Two labels a row:
[-10 -51  -3   0  52  16  -1 -15  -8   0 -14  -2  12 -26 -21  18   5   5
  -6   4   3  -4 -11  -2 -37 -16   1  11  -5   3 -10 -23  -7  12  -6  -4
  -8  -7  13  -3   1 -12] : P J999
[-19 -43 -11   2  16 -36   7  -5   3   6 -18  -6  -9  -9 -43  11  -6  -8
  -1   5  -1   4  -3  -3  12 -19   4  -7   7   2 -18   9   4  -4 -25   7
 -20   7  34  -9   8 -16] : S J999
[ -6   2  29  17  45  14   1  -2   7  10  -9  -6 -19  -6 -65 -16  -4   2
   1   2  -3   0 -19   2   5  37   4   5   5   6 -24  21  10  -4 -15   2
 -25  -1  11   7  -4   5] : P J999
[ -9 -29  -6   4  55   6   4   0   1  13 -35  -6 -32 -11 -34  11  -1  16
  -2   8  -8  -6 -11  -3 -17 -14  12  -8   2   9 -26   2  -5  49  -1  -6
 -44 -10  29  -3  -3 -10] : P J999
[  5  -9  -2   6  15  -6 -10   5   3  12  -7  -1   0  -8 -43   2  -5 -22
   6  -3   6  -3  -4  20   1 -15  -7   7  -4 -11  -7  -3   4 -21 -10  -2
  17  -3  20  27   8   7] : S J999
[-25 -31 -21   7  25   6   5   9  -9   5 -15  -8  -6  -5 -34  19 -11   1
   3   3  -1   2   2 -16 -13 -14   5   4  29  -2 -21   2   7  -7 -19  -3
 -18   4  16   2  20   2] : S J999
[-16 -30   6   8  -4  17   1  -7   9   3 -42  -4 -34  -8 -30   3  -4 -11
   4   4  -1  11   7 -25 -27  12   3  13  23   3 -13  22  14  13 -23  -4
  -6   6  27  -3  15   2] : S j40
[ -2 -30  -1   6   0 -16   3   0   2   6   4 -17 -35  -5 -27   7 -12   1
 -21  -5   8   4  12   3 -34   7  -5  12  -1  -2  -1   2  13  -2 -19  -1
 -11   6  20  -1  -4   4] : S j40
[ -7 -23   2   1  39  18  -8 -18   3   7 -23  -2 -11  -7 -42  19  -3   1
  15  -6  -4  -5  -9  -2 -46 -14  -7   8  -4   3   6 -27   3  19 -14   1
 -10  -5  18   8  -7  10] : P J999
[  3 -16   5  -2   6  -2   0   2  -4  21 -22 -23 -14 -10 -31  24  -7   1
  11   3  -2   8 -17   0 -15  -3   9   0   3  12  -7  10  15  16 -23  -7
 -19  13  19  -5  10   7] : G J999
[ -3 -52  -2   6  10   1   2   1   1   3 -17  -5  -2  -1   1   2  -7  -5
  -5   4  -1   3  -2  13  -6 -15  -9  -5  12  -4 -21  -3   3   0 -17   2
   4   1  20   8   6   7] : S J999
[-14 -10   3  -9   6   5   5  -4  -1  15 -20  -7 -12 -16 -31  11   5  -2
   6   8   3  -1  -8  -4  16  -2  -8   2   8  -5   3  21  -2  19  -9   3
 -14  -1  10  -5   1   1] : S J999
[  7  -6 -19   4  39  -3  -8   0  14  13 -28   7  -6  -2 -30  19   0   8
   1   2 -10 -17  -7  14 -18   0 -11  -2  -2  -3   7 -24   5  25  -3 -10
   6  -6  14   1 -18  -7] : G J999
[  9 -25   2  13  24   3  23  -2 -12  15 -27  -3  -2  -9 -21  18  -3  -1
  -1 -15  -6 -14   6  16 -22  -7   1  -4   9  -7  -8 -15  -6  11  -7  -5
  11   0  18   5  -8  10] : S J999
[ -9  23  16   6  39   4   2   7  -8  22 -32 -11 -39 -12 -93  14   1   6
   0   4   7  -3 -14 -12  20 -11   1   8  -2   3 -20  -5 -15  32 -13  14
 -29   2  18   8   7 -12] : P J999
[-16 -11  11   5  48   8   2 -12   4   8   3 -17 -28 -17 -40  10  -7  -5
  31   8   3  -4  -8  15 -10 -26   4  -3  -2   7 -17  -5   9  11 -49  15
 -49   1  20   5 -17  -3] : P J999
[-11 -29  -7  -5   9  10   4 -24   9  32   7   5 -14  -4  -6  -8   2  11
   0 -19 -10  -2   6  -6 -13  -8  -2   2  -4  11  -6   7   2  -4  -7   2
 -14  -1  10  -5   4   2] : P J999
[-11 -29  -2  13   6   5  16   2  -9  12 -15   0 -13 -10 -40  13 -28  -3
   2   5  -6   3   0   2  -1  -8  -2  -2  -9   3  -3   5   7 -17 -19   9
   7   5  24  -8  27  -4] : S j40
[ -1 -36  11   9  41  -2  -4  -7   4  11  -8  -4 -19  -8 -27   8  -9  12
  -7   2  -2  -8  -8  -6  -9 -12   2 -14   8   5 -24   8  -4  32  -7  -4
 -42  28  12   0   3   3] : P J999
[ -4 -50 -13   5   7  15  -4  10  -7  -5 -14   8  12   0  -3  24 -11   7
  11   9  -8   4  16  13 -68 -16  -8   6 -13   0  -4 -14   4   9 -12  -5
  -8   6  15   2   1   9] : P j40
[-13 -24  -1   1  30  10  -1 -10   3  12 -33  -6 -26 -10 -32  12 -12  16
  -9   7  -9   1 -17  -9 -37 -28   8   5  21   3  -5   6  15  17 -19 -10
 -31 -16  24  -4   6  -1] : S J999
[-11 -30  -2   2  22   2  -1   1  13  21 -34 -23 -19  -9 -44  12  -5  -5
  -1   2   5  31  -2 -21 -13  -9  -2  -2  18   4 -15   8  -2  25 -17   3
 -13   9  27 -14   4  27] : S J999
[ -9 -14   7  13  18  11   0   8 -21  -7  -1  -6 -35   2 -42   1   7  27
  -2  -8  -2   6 -16 -10  -6  -5  -2  -4   2  -7  -3  -3  -2  34   9   5
 -28   3   9  -1  -5  -3] : P J999

Two labels a row:
[  6   1   4 -21  -2   0   3  -8 -18   3   5  -7  -4  -6 -14   3  -2   4
  14   2  -4   0  -2  -5  12  -6   4   4  -1  14   2  -3 -10   6   0 -11
   8   5  16   5   5   8] : j120 Z
[ -7  -3  -4  -2 -10  -5   2   2  -3   8  -5  -4   1  -3   9   8  -6   8
   4  -1 -30  -1   9  -6   6   2   0   5 -13  -7  -1  -1   3  25  -6  -8
   6   4   1  -6  -2   7] : j120 U
[-17   6 -24   4   5  -3   9   0  -5   5   1   1   1 -19   0   0   5   3
   6  10  -4 -15   7 -13  18  -9  -4 -15   5  -4   8   1  -1   8   2  -5
   8   4   7   1  -4   2] : j120 U
[-11   5 -12   4   2 -12   4  -2   0  -2  -5  -1  11 -11   4   1   2   7
   6  10 -10 -10   4  -8   2  -8  27 -20  -2   3   4  -3  -2  12  -4  18
   4  -2   3   0  -6   4] : j120 U
[-13  -1 -12  -8   3  -6   2 -14 -10  -1   3 -13   8 -15  -6  19  11   5
   5   4 -18 -13  18 -15  -2  -2   7 -23  -3   4  12  -7  -9  15 -12 -26
   5   0  13  -1 -15   8] : j120 U
[-16   6  -5   3   1  -6  13   1   0  -5   2  -3   6 -14  11 -12   7  10
   7  24   5 -11  -1  -8   3  -9   1 -14   0  -9   2  -7  -1  16  -5 -13
   7  -9   9   8  -2  13] : j120 U
[ -7   6  13  -9   9   5  -4   3  -9  -5   7   3  12   0   9 -24   2   3
   7  12  16  -6 -12  -2  -2 -14   6   3  -1  11  -5  -9  -8   9   3   4
   8   3  15   1  10  17] : j120 Z
[  1  -5 -14 -11  -7   4  -8   5  -3  -5  -1 -41   0  -9  -3  21   0   3
  -5   6 -15  -2  13 -12   2   6   3  -9  -2  -5   4  -8   1  19 -11 -12
  -1  -4  10 -23  -4   9] : j566 U
[-34  10  -6  30   1 -18  33   3  41 -18  -6   7   7  -8  31 -40   1  20
   9  44  12  -2 -34  19  -5   0 -14  -7   0 -56  -4  -2  30  19  12   1
  13  -8 -14   5   4 -10] : j566 U
[ -6  11 -23   4   3  -7  -9   4  -2  -3 -15 -10   6 -16  -3  11   1   4
   1  13  -1  -6   7 -17  -7   1   3  -8  -2 -12   7  -1   4  14  -1 -17
   4  -2   1  -4  -9   1] : j566 T
[ 27 -11  14 -46 -18  17 -40   7 -44   1   0 -21 -15  15 -20  50   2 -14
  -1 -23 -12  15  29 -25   0   8   9   8 -10  49   7  -6 -31   4  -7 -24
 -22   6  30   1  -6  23] : j566 A
[  3   8  -2   2  10  12 -12   3   6 -12  11  -3   8   4   6 -42   6   2
   9  17  18  10 -39   1  -1  -6  -3   7   3  -2  -9  -3   6  -7  11   1
   9  11  13   2  10   5] : j566 Z
[ -4   9  17 -17  10   1  -1  -2 -11   0   7  -7   1   1   1 -24   4   2
  14 -33   0   1 -23  10  22 -11   3  -1  -6   9  -2  -4  -6  -2   5  -4
   6  10  16  10  12  12] : j120 Z
[ 13   5   9 -20   5   3  -6  16 -27   2   7 -11   1   4  -7   8   0  -4
  11  -1  -2  -4  -7  -6  13  -6   4   0  -3  14  -7  -3  -9   6   8  -9
  -4  14  12   4   6  12] : j120 Z
[ -7   8  -6   9   3  -5  14   4   0  -7  -1 -10   3  -8   7  -1   1   5
   0  21  -3 -11   6  -2  -6 -10  -3 -13  -2 -13   2  -4   4  14   7  -7
   2  -1  -6   2   3   4] : j120 U
[-19   4 -16  -1   6  -9  13  -3  -4  -6   0  -6   5 -10   9   8   3  10
  -1  14  -4 -10   5 -13   7 -10   4 -10  -2 -10  10  -1  -6  17  -3 -10
   4   0   5   4   3   7] : j120 U
[  8   8  -8  19  10 -19  16   1  -1  -2  -3   2  12  -9   6  -1  -4  14
   6  24  -5 -13  -7  -7  13  -9 -11 -15  -2 -22   7  -4   7  22   4 -13
  12  -8  -6   2  -4   8] : j120 U
[ -2  -3  -6   1  -5 -10  -1   0 -11  -8   0  -8   7   2   3  17  -2   7
   7   8 -11  10   2  -9  -2   4  -3  -8   7 -16   2  -5   9  18  -8 -14
   1  -2   4  -6   5  11] : j566 U
